Look-ups in named tables: a row name and a column name give one cell, copied from the table.

rivad
|  | babutel | dut | dova | zutif | tuz | gef | vik | votega | mot |
|---|---|---|---|---|---|---|---|---|---|
| veg | 182 | 107 | 122 | 172 | 150 | 114 | 122 | 74 | 126 |
| gar | 138 | 39 | 108 | 121 | 74 | 91 | 171 | 147 | 97 |
| sumukov | 83 | 58 | 123 | 92 | 78 | 102 | 168 | 169 | 114 |
| kelude | 218 | 91 | 111 | 177 | 143 | 112 | 127 | 89 | 136 |
| lar | 76 | 207 | 129 | 92 | 138 | 161 | 94 | 134 | 131 |
| nuvid | 215 | 86 | 105 | 169 | 133 | 92 | 137 | 96 | 143 |
| rad | 60 | 211 | 150 | 103 | 172 | 172 | 74 | 118 | 136 |
| keder | 138 | 215 | 143 | 170 | 184 | 143 | 79 | 95 | 149 |

What is the dut of kelude in rivad? 91
What is the gef of veg in rivad? 114
What is the tuz of kelude in rivad? 143
What is the dut of lar in rivad? 207
What is the dut of veg in rivad? 107
What is the tuz of sumukov in rivad? 78

zilabuz:
	tiz	vum
nok	123	131
puso	118	123
koz	252	170
mor	60	64
penif	161	144
sud	73	70
dadefis	197	161
mele	136	133
bufab	90	106
pizamov	81	79
lisoga	73	71
beb	147	140

mele, tiz => 136
dadefis, tiz => 197
pizamov, tiz => 81
beb, vum => 140
koz, tiz => 252
mor, tiz => 60
sud, tiz => 73
mor, vum => 64
nok, tiz => 123
lisoga, tiz => 73
dadefis, vum => 161

pak
         ramapeg  vazuri
zuk          150      74
leg          153      20
kezud        197      70
bogudol      189      98
bem          134      50

vazuri of bem: 50
ramapeg of bogudol: 189
ramapeg of bem: 134
vazuri of leg: 20
vazuri of kezud: 70
ramapeg of kezud: 197
vazuri of zuk: 74
ramapeg of leg: 153
ramapeg of zuk: 150
vazuri of bogudol: 98
Row with the largest vazuri: bogudol

Table mog
         romoki  nisu  zoma
vibig        64    46   159
sed          71   183   158
bufe        106   188    93
pur         139   143   196
nilitan      80    53    31
sorobid     198    27   123
san         137   183   108
gel         175   161   153
zimi        128   190   223
kebokof     141    89     8
bor         181   142    63
rugur       103   132    64
gurerun     175    23   151
susaz         9    33    87

vibig, nisu: 46
pur, romoki: 139
kebokof, nisu: 89
sorobid, zoma: 123
sorobid, romoki: 198
kebokof, romoki: 141
rugur, romoki: 103
gel, romoki: 175
susaz, nisu: 33
bor, romoki: 181
sed, zoma: 158
nilitan, romoki: 80
pur, zoma: 196

gamir
columns: mozo, bapiv, dalob, befu
kamap: [-91.900, 65.666, 90.578, 80.394]
vimebo: [-12.565, -9.350, -15.566, -13.240]
benav: [-68.020, 70.876, 92.656, 81.660]
rarogi: [2.683, 39.157, 48.952, 45.209]

mozo of rarogi: 2.683
befu of kamap: 80.394
bapiv of kamap: 65.666
mozo of vimebo: -12.565
dalob of rarogi: 48.952
befu of benav: 81.660
bapiv of rarogi: 39.157
bapiv of vimebo: -9.350
dalob of benav: 92.656

gorepa
|  | lakobi | ludo | duti | nur | zak | valane | mipemo | pabo |
|---|---|---|---|---|---|---|---|---|
| vog | 77 | -97 | -96 | 77 | -94 | -96 | 75 | -97 |
| lepe | 75 | -97 | -94 | 76 | -98 | -94 | 78 | 46 |
| rizas | 78 | 71 | -96 | -95 | 80 | 76 | -94 | -95 |
| guz | -91 | 80 | 78 | -90 | 73 | 78 | -96 | 75 |
| reta | -96 | -92 | 72 | 80 | -96 | -96 | 78 | 75 |
| mit | -92 | 79 | 79 | -95 | 73 | 78 | -97 | 78 |
| vus | 77 | -94 | -98 | 79 | -98 | -93 | 78 | -98 |
| fanu | -95 | 78 | 77 | -95 | 77 | 77 | -96 | 67 |
| roner | -95 | 81 | 77 | -94 | 74 | 76 | -94 | 77 |
| dezon | 79 | -97 | -96 | 76 | -92 | -97 | 82 | -96 |
| kol | 77 | -98 | -94 | 80 | -96 | -95 | 77 | -92 |
| zis | -97 | 79 | 76 | -96 | 77 | 79 | -97 | 64 |
| gafot | -96 | 77 | 79 | -97 | 78 | 78 | -94 | 64 |
| rozupos | -97 | 76 | 76 | -97 | 76 | 77 | -94 | 69 |

What is the pabo of reta in gorepa?
75
What is the lakobi of guz in gorepa?
-91
What is the lakobi of vog in gorepa?
77
What is the mipemo of rozupos in gorepa?
-94
What is the lakobi of zis in gorepa?
-97
What is the ludo of guz in gorepa?
80
What is the zak of rizas in gorepa?
80
What is the ludo of reta in gorepa?
-92
What is the zak of fanu in gorepa?
77
What is the ludo of mit in gorepa?
79
What is the valane of zis in gorepa?
79
What is the ludo of vog in gorepa?
-97

